Below is a small trained network, with its code and all its weights. Each question gives an input and a target symbol and asks what happens when units are switched off, that is, made to give their printed mean instead of their output.

import numpy as np


def w(rows, s, z=0):
    codes = np.array(rows[::2]) - 128.0
    scale = np.full(codes.shape[1], s)
    scale[-1] = z or s
    return codes * scale


def norm(h):
    return h / np.sqrt((h * h).mean(-1, keepdims=True) + 1e-5)


def f(y):
    return y / 2 * (1 + np.tanh(0.7978845608 * (y + 0.044715 * y**3)))


def softmax(a):
    e = np.exp(a - a.max(-1, keepdims=True))
    return e / e.sum(-1, keepdims=True)


def log_softmax(a):
    a = a - a.max(-1, keepdims=True)
    return a - np.log(np.exp(a).sum(-1, keepdims=True))


def net(x, mask):
    ids = ['Ψαγδξστ'.index(c) for c in x.split()]
    T = len(ids)
    res = E[ids] + P[:T]
    r = norm(res)
    for j in range(3):
        rows = slice(3 * j, 3 * j + 3)
        q, k, v = (r @ M[0][rows].T for M in (Q, K, V))
        z = softmax(np.where(np.tri(T) > 0, q @ k.T / 3**0.5, -1e9)) @ v
        o = O[0][rows]
        res = res + np.where(mask[j], z, o[:, -1]) @ o[:, :-1]
    y = f(norm(res) @ A[0][:, :-1].T + A[0][:, -1])
    res = res + np.where(mask[3:11], y, B[0][:, -1]) @ B[0][:, :-1]
    return log_softmax(norm(res)[-1] @ U[:, :-1].T + U[:, -1])


Q, K, V, O, A, B = {}, {}, {}, {}, {}, {}
E = w([
[48,166,54,174,190],'Ψ',
[205,209,135,133,26],'α',
[129,145,171,74,184],'γ',
[99,97,134,77,225],'δ',
[171,181,117,3,133],'ξ',
[131,160,191,186,118],'σ',
[39,112,175,125,105],'τ',
],0.019)
P = w([
[182,254,12,141,122],'0',
[63,170,171,74,132],'1',
[171,121,212,105,39],'2',
[169,55,156,135,92],'3',
[184,14,108,138,103],'4',
[169,7,82,159,139],'5',
[205,85,82,121,166],'6',
[172,168,76,98,184],'7',
[100,191,143,61,197],'8',
[100,189,187,52,164],'9',
],0.0066)
Q[0] = w([
[216,168,31,119,157],'H1',
[215,134,99,141,151],'H1',
[83,214,192,98,132],'H1',
[93,222,83,174,248],'H2',
[84,157,188,96,118],'H2',
[188,121,141,97,132],'H2',
[145,75,144,161,122],'H3',
[143,149,99,63,167],'H3',
[96,124,111,177,77],'H3',
],0.011)
K[0] = w([
[163,85,142,159,153],'H1',
[103,82,126,154,102],'H1',
[75,202,118,130,146],'H1',
[179,188,96,129,160],'H2',
[90,153,106,188,129],'H2',
[130,78,137,85,64],'H2',
[132,104,159,185,154],'H3',
[149,253,70,128,141],'H3',
[110,48,188,120,112],'H3',
],0.014)
V[0] = w([
[91,154,52,124,74],'H1',
[200,117,39,49,238],'H1',
[213,193,173,232,220],'H1',
[72,125,144,205,118],'H2',
[183,136,175,105,173],'H2',
[103,178,176,197,179],'H2',
[172,84,14,121,254],'H3',
[111,79,134,201,223],'H3',
[33,45,167,45,154],'H3',
],0.0097)
O[0] = w([
[144,109,62,99,77,246],'H1',
[148,27,142,156,97,186],'H1',
[155,127,203,246,83,121],'H1',
[181,182,123,122,169,187],'H2',
[79,157,236,147,105,44],'H2',
[136,153,191,138,132,253],'H2',
[177,84,141,121,105,75],'H3',
[183,137,161,156,178,79],'H3',
[111,93,129,76,196,190],'H3',
],0.013,0.0031)
A[0] = w([
[164,146,153,48,84,43],'N1',
[130,211,82,77,64,218],'N2',
[114,150,106,134,174,53],'N3',
[159,139,99,111,151,80],'N4',
[31,54,138,63,156,55],'N5',
[110,128,197,184,150,171],'N6',
[119,125,192,78,207,254],'N7',
[220,252,134,148,128,252],'N8',
],0.011,0.0025)
B[0] = w([
[138,2,143,157,81,163],'N1',
[106,115,236,33,120,227],'N2',
[222,62,105,154,127,156],'N3',
[60,45,152,103,51,147],'N4',
[239,166,129,67,98,246],'N5',
[70,30,168,174,230,161],'N6',
[155,169,182,17,245,239],'N7',
[122,198,178,88,170,253],'N8',
],0.0056,0.0061)
U = w([
[254,150,99,161,161,206],'Ψ',
[119,204,114,137,91,69],'α',
[86,93,202,142,144,103],'γ',
[169,82,151,143,168,3],'δ',
[121,80,95,88,76,202],'ξ',
[127,216,212,177,166,81],'σ',
[118,186,91,35,204,163],'τ',
],0.0099,0.0036)

Each question gives the input, a string of symbols that net reads in full, and the target symbol t.
The units are the heads (3 rows each of Q, K, V and O) and the neurons (one row each of A and B). Each row of codes is followed by its name. A weight is (code - 128) times the scale printed after its matrix; where a second scale follows, it is the last column's (O, A, B and U).
mask holds one flag per unit, heads first, then neurons. A switched-off unit (its flag False) gives its mean, the last column of its rows in O or B, instead of its output. The means were averaged over made-up inputs and are rounded, as every weight is.
A unit's drop is (log p(t) with every unit on - log p(t) with that unit switched off) / (log p(t) with every unit on - log p(t) with every unit switched off).
The circuit of an input: a set's keep is (log p(t) with only the set's units on - log p(t) with every unit switched off) / (log p(t) with every unit on - log p(t) with every unit switched off). Starting from all 11 units, units are removed one at a time, each time the one whose removal leaves the highest keep (on an exact tie, the one counted first), for as long as the keep stays at least 0.8.
units of the circuit, in order: the units of the circuit, biggest drop first
unit that matters most: the unit with the biggest drop
k most important neurons: the k neurons with the biggest drops, biggest first
which heads matter: for each layer, one digit per head in row order, 1 if its drop is at least 0.15 and else 0, layers parted by /
drop when u is switched off: that unit's drop, to one decimal
input ξ Ψ δ, target ξ: units of the circuit, in order => H3; H1
input Ψ σ ξ, target σ: units of the circuit, in order => H1; H2
input Ψ σ Ψ τ, target τ: units of the circuit, in order => H3
input Ψ σ Ψ Ψ, target σ: 2 most important neurons => N8; N5
input γ δ τ ξ σ ξ σ Ψ σ, target γ: units of the circuit, in order => H1; N6
input σ α Ψ Ψ τ Ψ σ, target τ: which heads matter => 001
input γ τ ξ α ξ α, target τ: which heads matter => 101
input Ψ Ψ τ Ψ γ ξ Ψ δ Ψ δ, target Ψ: which heads matter => 101
input ξ τ Ψ γ, target ξ: units of the circuit, in order => H3; N1
input Ψ ξ ξ α, target ξ: which heads matter => 010
input Ψ Ψ τ τ γ Ψ Ψ Ψ, target Ψ: which heads matter => 001
input σ Ψ ξ δ, target γ: which heads matter => 111
input τ δ Ψ Ψ γ γ Ψ Ψ Ψ, target Ψ: units of the circuit, in order => H1; H3
input Ψ γ γ α, target γ: unit that matters most => H2
input Ψ Ψ Ψ γ Ψ ξ ξ δ Ψ σ, target Ψ: units of the circuit, in order => H3; H2
input Ψ α Ψ, target α: which heads matter => 001
input γ ξ δ, target γ: which heads matter => 110
input Ψ α α Ψ ξ σ ξ, target σ: which heads matter => 100
input ξ τ Ψ δ Ψ Ψ ξ, target ξ: which heads matter => 001
input σ τ τ γ, target σ: which heads matter => 001
input Ψ δ γ, target Ψ: units of the circuit, in order => H3
input ξ ξ σ γ, target ξ: which heads matter => 001
input σ ξ δ Ψ α σ δ δ, target σ: which heads matter => 101
input ξ δ σ τ δ Ψ τ ξ Ψ Ψ, target ξ: which heads matter => 111
input σ Ψ σ δ σ σ γ σ γ, target σ: units of the circuit, in order => H1; H3
input γ Ψ Ψ τ τ Ψ ξ τ ξ Ψ, target γ: which heads matter => 110
input τ Ψ Ψ Ψ ξ ξ, target ξ: unit that matters most => H2
input ξ Ψ α α, target α: drop when H3 is switched off => 0.6
input σ γ Ψ, target σ: drop when H1 is switched off => 0.3
input γ τ τ Ψ Ψ τ Ψ ξ Ψ, target γ: drop when H2 is switched off => 0.9
